In the rows, 128 means zero.
Facts:
badin α:vezo, brudrik Ω:plibrem
bave α:dutrul, grasu Ω:tuve
bazo Ω:funi
bege α:dedras Ω:tuve
besti α:fiste
betraklan α:buflos, setran Ω:klumovor
bevom α:plifu Ω:trige
bistu α:skugrik Ω:dreklon
biza Ω:skitek
bogra α:klegan Ω:kluklak
bragrodra Ω:stobol
braplu α:zitren Ω:ploplitra
brekas α:vatrudri Ω:plitro
brostak α:fleklus Ω:klumovor
broster Ω:tuve
brudrik α:zitren, pobrupin Ω:vefer
buflos Ω:petriklam
bufluvi α:ploplitra Ω:zike
daplan Ω:grudidar
dedras α:plesku
digum α:stedru, draplurim Ω:funi
dralek α:bistu, pluzok Ω:ploplitra
draplurim α:buflos, plesku Ω:trustuzor
drenok Ω:riviskos
dribam Ω:kare
dripo α:nepetrok, matak, dedras, faflobas Ω:dedras
driskabro α:bropliklol Ω:linam
drostimun α:pobrupin Ω:kluklak
druflin α:buflos Ω:stobol
dutrul α:sotus, lozen Ω:grudidar
faflobas α:plesku Ω:pibe
figra Ω:dedras
fiste Ω:sanur
flabrus α:plesku
flatror Ω:funi
fleklus Ω:plitro
flistil α:buflos, grasu, draplurim Ω:migrazu
floklik α:stedru, gristin Ω:stedru
flomar α:plebafla Ω:plepel
flostam Ω:flabrel
flusu α:lebo, buflos Ω:migrazu
fosen Ω:dreklon
fudan α:lebo Ω:trugral
gados α:sotus, bege Ω:pibe
gaflol Ω:trugral
gaku α:stedru Ω:stobol
gekol Ω:plibrem
geper Ω:plesku
godro Ω:bropliklol
grasu Ω:setran
grezis Ω:flabrus
gribram α:draplurim Ω:skebras
griflim α:motri, klusem, klaflen Ω:sanur
gristin α:fiste Ω:skitek
gromil Ω:plesku
gruvedar α:gados Ω:trugral
gufo α:linam Ω:tuve
kivefle Ω:pobrupin
klaflen Ω:trustuzor
klastu α:plepel, flomar, buflos Ω:stufu
klastusum Ω:rosti
klegan Ω:setran
klibom α:buflos Ω:flabrel
klipa α:stoflim Ω:bribas
klodubron Ω:kluklak
klotikek α:peskem Ω:sanur
klusem Ω:linam
kubre α:grasu Ω:zike
lebo Ω:samitro
linam α:klaflen
litu α:sotus Ω:plitro
lize α:buflos Ω:trugral
lozen Ω:funi
lusko α:klegan
maflam α:buflos, roki Ω:gesur
matak α:zipligril Ω:stoflim
meplo α:grasu Ω:besti
mikon α:grasu Ω:petriklam
mima Ω:gesur
mograves α:lize Ω:plepel
moplal Ω:riviskos
motri α:moplal
muril Ω:stoflim
naklum Ω:poponak
neflu α:lebo, gromil, litu Ω:skitek
nepetrok α:lebo, plesku Ω:sanur
nibros α:stedru, pobrupin Ω:floklo
noflis α:lize, skugrik Ω:funi
nokler α:nepetrok, gribram Ω:plesku
nufle α:draplurim Ω:sanur
nuflil α:buflos, pludrel Ω:ploplitra
peskem α:trugral Ω:skebras
pibe α:noflis, dutrul
plabik α:ploskin Ω:riviskos
plasa α:klodubron Ω:klumovor
plebafla α:taskosku Ω:bribas
plesku α:buflos
pleva α:trustuzor Ω:bropliklol
plibrem α:sotus, faflobas
plifu α:zike, plitro Ω:zike
pliza α:brudrik, neflu, sanur Ω:skitek
plizek Ω:besti
ploplitra α:bazo
ploskin α:bragrodra Ω:plesku
plozus α:lusko
pludrel α:trifal, daplan, faflobas
pluzok α:floklo Ω:klumovor
pobrupin α:buflos, plesku
putral α:pobrupin Ω:bribas
putrisku α:stobol Ω:grudidar
rari Ω:plepel
reflo α:faflobas, lusko Ω:floklo
remem Ω:vefer
roki α:plozus Ω:setran
rosti α:putrisku
sanur α:plesku
satuflek α:brekas Ω:flabrel
seski α:stedru, skugrik Ω:motri
setran α:dedras
siklen Ω:kluklak
skide Ω:stuzar
skolol α:noflis Ω:setran
skugrik α:buflos Ω:trosa
sotus α:buflos Ω:trosa
stagran α:buflos Ω:stedru
stapuplun α:stedru, zitren, buflos Ω:stuzar
steflam Ω:setran
stobol α:grasu
stoflim α:klegan
taskosku α:klegan Ω:daskel
tradom Ω:bribas
tragek α:lusko, tuve Ω:grudidar
trezor Ω:samitro
trifal Ω:stedru
trosa α:vodarir, sanur
trugral α:buflos, gromil
vadodro α:zike Ω:plozus
vatrudri α:klipa Ω:petriklam
vefer α:plesku
vezo α:trige Ω:migrazu
vibemes α:gruvedar Ω:migrazu
vodarir Ω:linam
votre α:besti Ω:bropliklol
zaplan Ω:petriklam
zaram Ω:linam
zeski α:gaku Ω:pludrel
zike α:daskel, flistil, steflam
zilas α:lozen Ω:plibrem
zipligril α:lize, bazo Ω:riviskos
zitren α:buflos, klegan Ω:dedras
zopum α:fudan Ω:sanur
zubasas α:nepetrok, sotus Ω:motri

Known rows:
klipa: [ 78 131  83  79 124 184  99 103  93 109 118 120  99 122  85  79  95  97
  89 128 157 113  82  68 100  97 102 136 168 160 115]
pliza: [ 78 145  80 119 136 165 100 130  90  84 134 103  99 138 145  86  88 119
 130 102 146 151 121 133 116 115  98 137 137 148 101]
fiste: [ 42 127  94 100 141 183  69 161 100 112 115 110 132  99 122  67 138 139
 151  81 124 172 105  80 156 152  92 125 153 140  99]
stufu: [ 85 137  91  89 133 179  90 158  83  95 123 124 106 112 119  83 132 137
 137  88 138 161 124 127 109 115  87 147 144 121 116]
flostam: [ 80 136  89  87 132 172  80 156  91  84 120 122 105 114 125  88 122 129
 138  89 138 154 106 118 118 124  98 147 143 125 106]
stagran: [ 77 125  75 115 145 175  97 106  87  98 137 130 104 119  99  92  68 116
 104 115 160 109  91  76 110 106  91 124 155 180  87]
flabrel: [ 96 123  83  58 151 166  84 141  62 110 130 123  88  92 106  86 119 122
 130  78 137 133  75 133  93 113  74 126 149 128  85]
plebafla: [ 75 130  78 108 126 170 110 122  95 105 123  97 109 113 114  79 125 105
 124 107 146 158 121 107 119 121 104 135 155 140 134]
bege: [104 132  77  78 169 130  70 121  62  88 137 137  95 103 114  93 101 100
 115  67 153 110  88 142 105 118  80 124 138 137  84]
siklen: [ 81 132  92  67 136 181  70 135  89  87 123 149  99 117  98  90  92 125
 102 107 151 110  73  82 103 102  89 139 155 156  82]
bevom: [ 90 125  82  96 123 191  79 150  99  80 135  88 102  84 110  93 103 132
 134  89 150 157 112 127  97 133  91 146 135 143 117]
stuzar: [ 83 139  92  91 134 178  90 155  86  97 123 125 104 112 118  84 130 135
 138  85 138 162 123 125 112 114  87 146 144 124 114]
litu: [ 88 140  80 124 155 141  92 137  81  79 137 134 109 118 122  94 113 118
 133  81 146 142 133 127 129 118  94 140 135 132 108]
seski: [ 53 124  76 122 124 193  99 134  98 100 124  97 114 121 142  91  91 139
 146 102 141 177 107 115 124 137  93 123 148 157  87]
vodarir: [ 73 129  81 123 150 146 102 150  68  95 129 139 111 113 119  98 134 128
 149  86 131 154 124 100 144 116 106 145 147 114  98]
drostimun: [ 65 132  78 120 137 171 101 129  90  93 126 109 112 129 136  88 100 122
 132 102 145 166 118 119 125 126  94 130 145 150 103]
rari: [ 81 131  91  68 136 181  75 136  85  89 122 148  96 116  99  91  94 125
 106 103 150 109  74  78 103 102  91 140 156 153  79]


Now the same elements, written a new way:
Known rows:
neflu: [124 142 108 125 109 100 125 132 103 137 147 114 127 115 121 130 116 133
 147 125 130 134 111 114 116 114 107  99 144 133 106 154 106]
besti: [138 135 130 123 130 132 103 131 116 131 138 119 130 112 127 124 136 149
 130 121 142 120 133 126 140 121 122 104 139 137  93 142 126]
bave: [175 154 104 127 108 119 108 127 104 104 147 147 103 116  54 122 155 157
 137 117 131 140 118 114 123 127 115 116 139 105 131 154 140]
klaflen: [132 137 115 139 129 116 111 114 122 127 127 118 117 100 134 125 135 132
 160 149 118 117 129 125 139 112 113 121 129 138 155 140 120]
kare: [151 135 125 136 121 135 120 115 125 129 128 116 121 111 136 118 133 139
 176 151 118 119 133 129 145 115 117 123 137 139 148 134 128]
zubasas: [109 138 107 124  91 106 187 131  98 129 142 113 101 117 109 132 120 133
 131 125 143 116  99 106 119 121 106 125 178 135 105 158 103]
klipa: [144 137 120 129 136 121 100 130 107 138 133 125  99 111 142 140 123 131
 116 135 140 133 126 122 133 130 119 110 124 123  91 144 120]
nufle: [149 147  67 129 129 138 133 137 130 130 123 142 132 122 115 127 129 153
  97 105 125 107 143 119 123 112 120 106 133 126 119 139 128]
drostimun: [134 131  92 128 124 151 125 143 123 130 121 123 142 116 110 130 137 144
  85  98 118 114 126 114 147 126 105  99 135 135 126 130 125]
broster: [132 137 117 138 122 119 109 113 124 127 127 118 121 101 127 125 139 127
 155 141 111 119 115 125 142 112 111 120 135 134 163 139 127]
siklen: [129 135 116 138 118 118 106 113 124 125 126 118 121 102 127 124 137 129
 154 141 113 120 111 125 142 112 111 118 134 137 164 140 123]
pludrel: [134 134 129 124 109 128 114 130 114 131 136 118 118 127 130 126 130 138
 147 123 137 116 124 121 133 120 120 112 149 133  96 145 126]
bropliklol: [151 135 125 136 121 134 118 114 124 129 128 115 122 109 136 119 133 138
 176 152 119 117 134 130 145 115 117 122 138 139 148 135 125]
plitro: [150 135 126 136 123 132 117 114 124 129 128 116 122 109 136 118 134 138
 176 153 120 117 134 130 145 114 117 123 137 139 147 135 127]
linam: [139 136 136 123 125 128 100 128 116 133 141 119 128 112 125 125 138 143
 135 121 136 121 124 127 139 120 121 106 144 130  96 143 131]
gruvedar: [116 132  96 125 106 109 140 130 102 122 135 120 107 112 115 127 121 148
 118 127 155 123 106 111 126 122 114 109 151 145 110 153 101]
fleklus: [135 137 113 140 127 116 114 114 123 127 125 118 117 101 132 125 134 130
 162 150 116 117 129 124 139 113 112 121 130 138 158 139 120]

Rows:
No name comes twice in this set of rows, the named rows included.
[123 137 117 138 119 106 115 114 122 128 127 115 114 109 135 126 133 126
 170 148 118 110 127 121 132 110 112 123 137 138 150 142 120] | lebo
[113 180 122 113  74  81 251 128 135 132 143  99  60 136 124 114 120 111
  93 131 130 180  63  91 102 117 106 107 190 139 119  69  99] | sotus
[103 147 177 119 162 106  34 120 131 123 167 117 132  93 155 132 156 132
  95 111 155 140 157 122 122 106 138  85 106 145  72 147 116] | noflis
[142 141 112 127 122 116  89 128 111 115 136 135 109 113  96 126 147 150
 120 119 142 126 121 118 130 124 121 109 132 124 114 149 131] | putrisku
[136 137  95 125 160 144 125 145 125 134 127 121 153  95 115 127 143 160
  68 103 129 117 149 119 152 126 109  89 123 143 110 121 121] | seski
[149 132  83 128 135 169 146 150 119 136 117 124 138 114 118 133 126 148
  67 101 121 123 137 115 153 135 104 100 129 134 117 123 120] | brudrik
[147 137 127 124 121 134 108 130 115 128 138 123 122 118 120 123 134 148
 139 124 138 124 130 124 137 123 122 107 140 131 100 141 129] | rosti
[130 136 108 127 129 125 110 133 114 130 132 123 122 110 121 131 134 142
 111 117 133 121 126 118 136 123 114 106 133 133 110 143 120] | badin
[110 144 141 123 143  88  57 122 122 130 144 120 118 103 138 128 144 137
 119 122 143 131 121 124 127 113 127  92 122 135  91 138 125] | mograves
[138 140 101 126 135 118 103 137 109 138 141 120 146 105 120 130 123 147
 124 117 125 135 130 119 129 117 107  88 124 134 111 147 111] | gristin
[139 162 133 115 105 102 130 126 146 125 132 110  89 139 146 107 131 134
 111 134 136 173  99 111 123 117 125  86 140 145 112  70 120] | trugral
[172 158 109 123  96 166 136 131 138 144 115 122  61 137 172 135 100  98
  49 132 112 222  62 117 142 144 118  92 117 119 130  69 119] | zitren

Now the same elements, written a new way:
Known rows:
kare: [135 164 129 120 120 145 112 159 159 110 119 128 127 142 107 134 132 128
 128 121 114 153 117 135 139 115 115 132 143]
drenok: [133 148 129 132 112 145 135 155 123 122 121 145 140 117 115 124 134 121
 128 122 105 166 121 133 111 129 123 116 138]
riviskos: [138 161 128 119 119 143 119 163 154 111 121 130 127 140 104 135 133 130
 130 123 103 153 117 134 134 113 111 144 139]
flusu: [131  87 125 142 134  94 133  99 131 158 153 121 108 140 111 128 113 131
 142 141 148 103 151 128 122 138 125 128  86]
fudan: [127 114 131 150 131 109 154 141 121 147 147 127 127 115 121 136 120 130
 142 128 134 110 146 119 130 136 143 132  90]
trugral: [128 108 127 131 144 106 136 123 152 139 150 107 106 145 108 145 121 136
 139 139 147  92 145 119 155 122 121 160  98]
lize: [111 105 133 140 146 111 167 132 105 143 148 118 136 117 149 140 124 131
 136 130 134  89 144 107 152 133 156 144 102]
stuzar: [138 160 129 121 118 146 113 156 158 113 113 129 125 143 105 134 134 128
 130 119 120 152 118 133 138 114 114 129 139]
bufluvi: [137 122 128 140 122 118 129 124 135 143 128 143 130 133 106 121 112 127
 139 127 124 139 138 131 112 135 120 120 101]
klaflen: [144 153 148 160 131 153 193 185 106  84  86  83 108  61 169 132 128 125
  83 104  96 150  98 139 111 145  96   6 168]
nufle: [119  92 125 149 143 111 123  90 129 132 149 133 118 129 146 110 115 130
 132 133 141  85 153 142 124 127 125 142 119]
tuve: [140 106 133 103 140 142 119 136 109 126  94 124 154 123 123 147 159 140
 107 136 129 137 110 130 189 119 151 179 145]
plifu: [136  99 120  95  89 148  85 121 137  91 183 112  87  89 163 119 182 121
 133 135 134 114 132 137 103 130 153  86 147]
maflam: [134  72 122 127 139 107 115  83 112 155 135 124 125 138 116 124 125 136
 123 151 146 119 136 135 133 138 129 148 111]
roki: [139  35 130 127 127 133 113 105 108 141  93 126 166 115 142 142 134 138
 110 137 160 142 121 129 142 137 155 179 140]
pludrel: [139 118 127 125 139 105 107 122 164 137 134 112 111 139 105 137 118 137
 136 136 142  98 140 129 144 120 122 156 102]
gekol: [134 149 130 135 112 144 128 152 124 117 118 142 139 119 121 125 132 118
 128 119 106 162 123 130 113 129 131 112 135]

Rows:
No name comes twice in this set of rows, the named rows included.
[125 122 132 110 147 122 127 131 129 126 116 115 133 125 140 146 140 136
 122 133 141  98 124 118 174 120 146 173 125] | plepel
[123 123 136 132 135 113 140 146 115 129 134 131 135  93 148 138 120 129
 132 122 123 104 137 115 136 133 160 140 110] | trifal
[121  68 126 142 130 115 122  97 144 150 129 119 134 140 139 133 100 129
 141 128 161 114 140 119 101 134 110 157 114] | skolol
[156 130 137 158 122 144 164 152 125 108 107  94  90 103 125 121 129 127
  94 120 102 166 105 154  85 146  63  17 152] | gufo
[134 106 123 124 143  97 112 100 169 145 140 112  97 159  96 134 112 140
 141 140 157  92 145 130 140 123 104 152  92] | plibrem
[130 108 127 139 127 109 148 118 132 143 141 134 117 137 112 125 113 129
 141 132 140 126 144 128 119 135 121 112 103] | vibemes
[139  90 123 144 130  86 112  97 148 158 151 130 112 143  96 121 106 134
 140 143 148 109 151 137 105 139 115 130  79] | dripo
[150  63 125 128 125 127 104  87  94 152 103 135 144 149 103 123 144 136
 107 152 141 158 118 148 147 140 144 139 125] | tragek
[125 121 125  75 110 154  92 138 151  76 166 101  90  87 171 138 184 128
 134 126 136  90 125 124 149 113 153 119 154] | daskel
[160 115 136 185 129 150 158 126 136 101  98  98  83 107 130  97 106 130
  81 119 108 156 117 184  80 144  45  12 161] | griflim
[122  53 143 114 142 144 141 129  77 126  75 117 195  72 187 161 145 140
 100 129 150 131 110 113 180 135 190 198 152] | klegan
[105 116 132 129 151 106 147 119 108 135 137 119 133 112 161 134 127 126
 127 128 138  84 136 107 138 130 151 146 114] | skugrik
[152 151 138 147 133 150 156 169 151  92  90  77  90 108 126 135 126 131
  93 116 103 146  99 151 119 131  71  46 163] | motri
[135 123 132 140 115 139 129 150 122 133 127 140 139 128 119 127 132 124
 130 127 112 154 124 130 126 129 144 126 130] | vezo
[ 88 146 141 113 166 111 189 167  86 107 134 114 165  40 206 153 132 134
 125 116 127  58 134  82 175 128 182 178 130] | buflos

Now the same elements, written a new way:
Known rows:
satuflek: [118 120 110 124 124 120 144 150 121 130 156 112 148 120 116 117 128 123
 124 125 122 119 110 169 114 122]
moplal: [150 112 115 123 143 164 121 110 115 126 144 145 132 139 113 167 125 156
 124 128 146 122 170 106 118 125]
trige: [121 124 136 122 140 100 124 137 116 131 114 117 128 124 126 125 127 138
 129 128 115 118 177 116 133 124]
fosen: [122 123 128 121 142 146 126 115 122 133 145 134 128 124 117 137 129 129
 127 128 123 147 134 126 120 126]
klipa: [122 112 111 128 116 136 138 134 178 131 158 118 149 118 131 141 121 129
 126 128 124  72 109 144 116 118]
rosti: [117 180 127 140 115 127 122 164 148 129 104 141 130 115 142 113 126 125
 135 125 124 170 122 111 117 123]
mograves: [123 125 135 123 117 115 127 125 115 127 116 118 120 120 124 125 135 111
 122 127 116 115 100 136 132 130]
grezis: [140 131 131 123 159 140 125 130 115 124 137 153 142 119 117 170 136 130
 123 126 122 125 132 122 120 141]
skugrik: [119 111 134 127 115 100 123 109 114 120 109 121 115 129 145 113 119 122
 123 125 112  91 105 175 141 123]
grasu: [114 109 140 142 127 131 123 110 118 125 105 241 119 114 174 129 131 163
 127 127 153  90 115 153 121 123]
riviskos: [116 149 129 124 139 129 124 133 117 135 110 118 145 116 116 129 129 120
 123 128 114 162 193 108 121 125]
stoflim: [125 117 117 140 132  98 136 199 137 137 117 111 163 120 142 139 120 130
 125 137 116  79 138 145 123 122]
nibros: [129 135 137 124 107 113 135 136 119 125 114 119 119 120 116 128 132 113
 123 127 115 131 106 133 128 130]
badin: [149 112 108 126 117 101 145 132 120 127 107 114 119 121 131 134 128 126
 122 132 163 157 105 109 117 131]
ploplitra: [118 155 125 124 110 103 122 115 129 124 109 119 129 142 118 116 124 127
 124 125 112 147 152 114 131 123]
dedras: [132 114 114 122 103  99 124 106 148 127 106 120 114 140 154 117 125 142
 134 134 120  94 129 108 173 124]
meplo: [114 152 110 146 116 148 122 132 125 133 105 135 121 116 146 113 135 122
 124 126 159 159 106 156 117 141]

Rows:
No name comes twice in this set of rows, the named rows included.
[126 163 114 123 212 114 154 142 123 127 163 132 147 116 115 117 193 180
 182 151 163  74 166 111 149 124] | funi

